[[ 35 -56 -22 -71  -9]
 [ 65   1  -4  40  15]]
->
[35  1]

[[  8 -45  61]
 [-19 -16  13]
 [-69 -10 -16]]
->
[  8 -16 -16]

[[ 23  79  -2]
 [ 67  23  -3]
 [-42  65  -1]
 [ 68  18  -3]]
->
[23 23 -1]

[[-83  77  30  21]
 [  3  30 -12  11]]
->
[-83  30]

[[ 25  22  37]
 [-73  27  21]]
->
[25 27]

[[ 67  79  -7  56]
 [-79   9 -52 -89]
 [ 76 -50 -35 -18]]
->
[ 67   9 -35]

[[-85 -23 -70 -38 -61]
 [ 28  17 -42 -33 -15]]
->
[-85  17]

[[ 15  17 -75 -53  74]
 [ -2  13 -84 -54  70]
 [ 14  11 -58 -54  64]
 [-11 -12 -10  -2  -4]]
->
[ 15  13 -58  -2]

[[ 68 -12]
 [ 24  -8]
 [ 86 -14]
 [-72   7]
 [-62   7]]
->
[68 -8]
---
[[  9  19  70  14  30]
 [ -1  -2 -11  -8 -12]
 [ -6  11  18  24  19]]
->
[[ 9 19]
 [-1 -2]]

[[-26  14  56  24]
 [-45  69  26  63]
 [ 13  11 -29 -45]
 [-24 -43  38 -37]
 [-41  40 -88  57]]
->
[[-26  14]
 [-45  69]]

[[ 69   2   3]
 [ -4 -20   1]
 [ -6 -22   1]
 [  4  13  -1]]
->
[[ 69   2]
 [ -4 -20]]

[[ 60 -32 -44  30]
 [ 74 -61  14 -28]
 [ 51 -31  33  15]]
->
[[ 60 -32]
 [ 74 -61]]

[[ 59  94  12 -16 -14]
 [-18  -7 -15 -15 -40]
 [-58 -52   7   6  25]
 [ 12   8  -1   7  42]]
->
[[ 59  94]
 [-18  -7]]

[[ 94 -32]
 [-92  16]
 [-19   0]
 [-59  15]]
->
[[ 94 -32]
 [-92  16]]
---
[[ 28 -15  14  37  28 -95 -40]
 [-16   5 -12 -20 -18  58  21]
 [  0   1   1  -1   1   1   0]
 [  1   2   2  -1   2  -6   1]
 [ -1   3   3  -5   0   1   3]
 [  2   0   3   3   3 -10  -5]
 [  0   5   4  -5   0  -4   3]
 [ -2  -2  -2   0  -2   4   2]
 [  3  -2   1   2   2  -9  -2]
 [  0  -3  -5   5  -1   6   1]]
->
[[-40  21   0   1   3  -5   3   2  -2   1]
 [-95  58   1  -6   1 -10  -4   4  -9   6]
 [ 28 -18   1   2   0   3   0  -2   2  -1]
 [ 37 -20  -1  -1  -5   3  -5   0   2   5]
 [ 14 -12   1   2   3   3   4  -2   1  -5]
 [-15   5   1   2   3   0   5  -2  -2  -3]
 [ 28 -16   0   1  -1   2   0  -2   3   0]]

[[-60  13  22]
 [ 36 -10  -9]
 [ 84 -50 -31]
 [ 64 -32 -27]]
->
[[ 22  -9 -31 -27]
 [ 13 -10 -50 -32]
 [-60  36  84  64]]

[[  8  -9  -5 -67 -32 -76 -15]
 [ 17  -7   8  30  -1  13  -1]
 [ -7  -2  -6 -25  -8 -28  -5]
 [ -2   0   1  50  15  46   7]
 [  0  10   1 -29   3 -19   1]
 [ -7   2   4 -33  -3 -22 -14]
 [ -6   8  11  35  15  39   5]
 [ -4  -1  -2 -17  -5 -10  -4]]
->
[[-15  -1  -5   7   1 -14   5  -4]
 [-76  13 -28  46 -19 -22  39 -10]
 [-32  -1  -8  15   3  -3  15  -5]
 [-67  30 -25  50 -29 -33  35 -17]
 [ -5   8  -6   1   1   4  11  -2]
 [ -9  -7  -2   0  10   2   8  -1]
 [  8  17  -7  -2   0  -7  -6  -4]]

[[-20  -5 -16]
 [  3   9   3]
 [  0   4  -4]
 [  3   8   2]
 [ -9  -5 -10]
 [ 74  -2  78]
 [ 66  -4  92]
 [-23   4 -24]
 [ 59   6  56]
 [  4   5  -5]]
->
[[-16   3  -4   2 -10  78  92 -24  56  -5]
 [ -5   9   4   8  -5  -2  -4   4   6   5]
 [-20   3   0   3  -9  74  66 -23  59   4]]

[[ 28  23  28 -23  52]
 [ 53  -3  -2  82  39]
 [ 55   5  30 -78  14]
 [ 45  57  56  65  62]]
->
[[ 52  39  14  62]
 [-23  82 -78  65]
 [ 28  -2  30  56]
 [ 23  -3   5  57]
 [ 28  53  55  45]]

[[ 65   5  67  22 -44  11  26  41]
 [ 33  27  18 -54   5  -4  11  49]
 [-24  62 -76 -21  23 -25  41  -3]
 [-48  26 -86   6   9 -16  10   0]
 [ 42  11 -36   8  64  -3  -9  -3]
 [-10  11 -79 -23  29  11  11  14]
 [ 52  10  60 -16   4   4  35 -12]
 [ 29  -2  50   3 -26  27   9 -26]]
->
[[ 41  49  -3   0  -3  14 -12 -26]
 [ 26  11  41  10  -9  11  35   9]
 [ 11  -4 -25 -16  -3  11   4  27]
 [-44   5  23   9  64  29   4 -26]
 [ 22 -54 -21   6   8 -23 -16   3]
 [ 67  18 -76 -86 -36 -79  60  50]
 [  5  27  62  26  11  11  10  -2]
 [ 65  33 -24 -48  42 -10  52  29]]

[[ 71  -1  79]
 [ 21  -2  21]
 [ 10  -2   9]
 [-36  -1 -39]
 [ 75  -1  84]
 [ 12  -2  11]
 [ 73  -2  80]
 [ 21  -2  21]]
->
[[ 79  21   9 -39  84  11  80  21]
 [ -1  -2  -2  -1  -1  -2  -2  -2]
 [ 71  21  10 -36  75  12  73  21]]

[[ 29 -34]
 [-33 -27]
 [-36 -47]
 [-36 -48]
 [-35 -35]
 [ 28 -24]
 [-35 -30]
 [ 17 -72]
 [-36 -41]
 [-34 -35]
 [-39 -41]]
->
[[-34 -27 -47 -48 -35 -24 -30 -72 -41 -35 -41]
 [ 29 -33 -36 -36 -35  28 -35  17 -36 -34 -39]]
---
[[ 43  17  -3]
 [ -1 -29 -78]
 [ 25   0 -29]
 [ 17  13  17]]
->
[[ 43  17]
 [ -1 -29]
 [ 25   0]]

[[  4   9]
 [-47 -62]
 [-56 -70]
 [-59 -74]
 [-15 -24]]
->
[[  4   9]
 [-47 -62]
 [-56 -70]]

[[ 72   6]
 [-14  66]
 [ 71  10]
 [ 73   2]
 [ 70   2]]
->
[[ 72   6]
 [-14  66]
 [ 71  10]]

[[  4  92  40   8  23]
 [  8 -47 -25  -7 -11]
 [  1  50  11  -1   8]
 [ 39 -15  11 -23 -18]]
->
[[  4  92]
 [  8 -47]
 [  1  50]]

[[ 36  87  34  20]
 [-29 -45 -20  25]
 [ 16 -55 -56  -7]]
->
[[ 36  87]
 [-29 -45]
 [ 16 -55]]

[[ 19  28  12  -7   7]
 [-28   9 -13 -12  -9]
 [-85  29 -43 -40 -28]]
->
[[ 19  28]
 [-28   9]
 [-85  29]]

[[-19  57  31 -11 -39]
 [-37 -13 -13  21 -39]
 [ 15   8 -10 -32 -30]
 [ -7 -52  25  12  27]
 [-72 -70   6  22 -15]]
->
[[-19  57]
 [-37 -13]
 [ 15   8]]

[[  6  22  13  54]
 [ 45  16  12  56]
 [ 30  82  47  20]
 [ 59  38 -10  22]]
->
[[ 6 22]
 [45 16]
 [30 82]]

[[-24  18 -24 -31   9]
 [ -5  20  69  68 -92]
 [-19  59 -25  51  65]
 [ -6  80 -43  25  88]
 [ 11  -5  68  20 -44]]
->
[[-24  18]
 [ -5  20]
 [-19  59]]
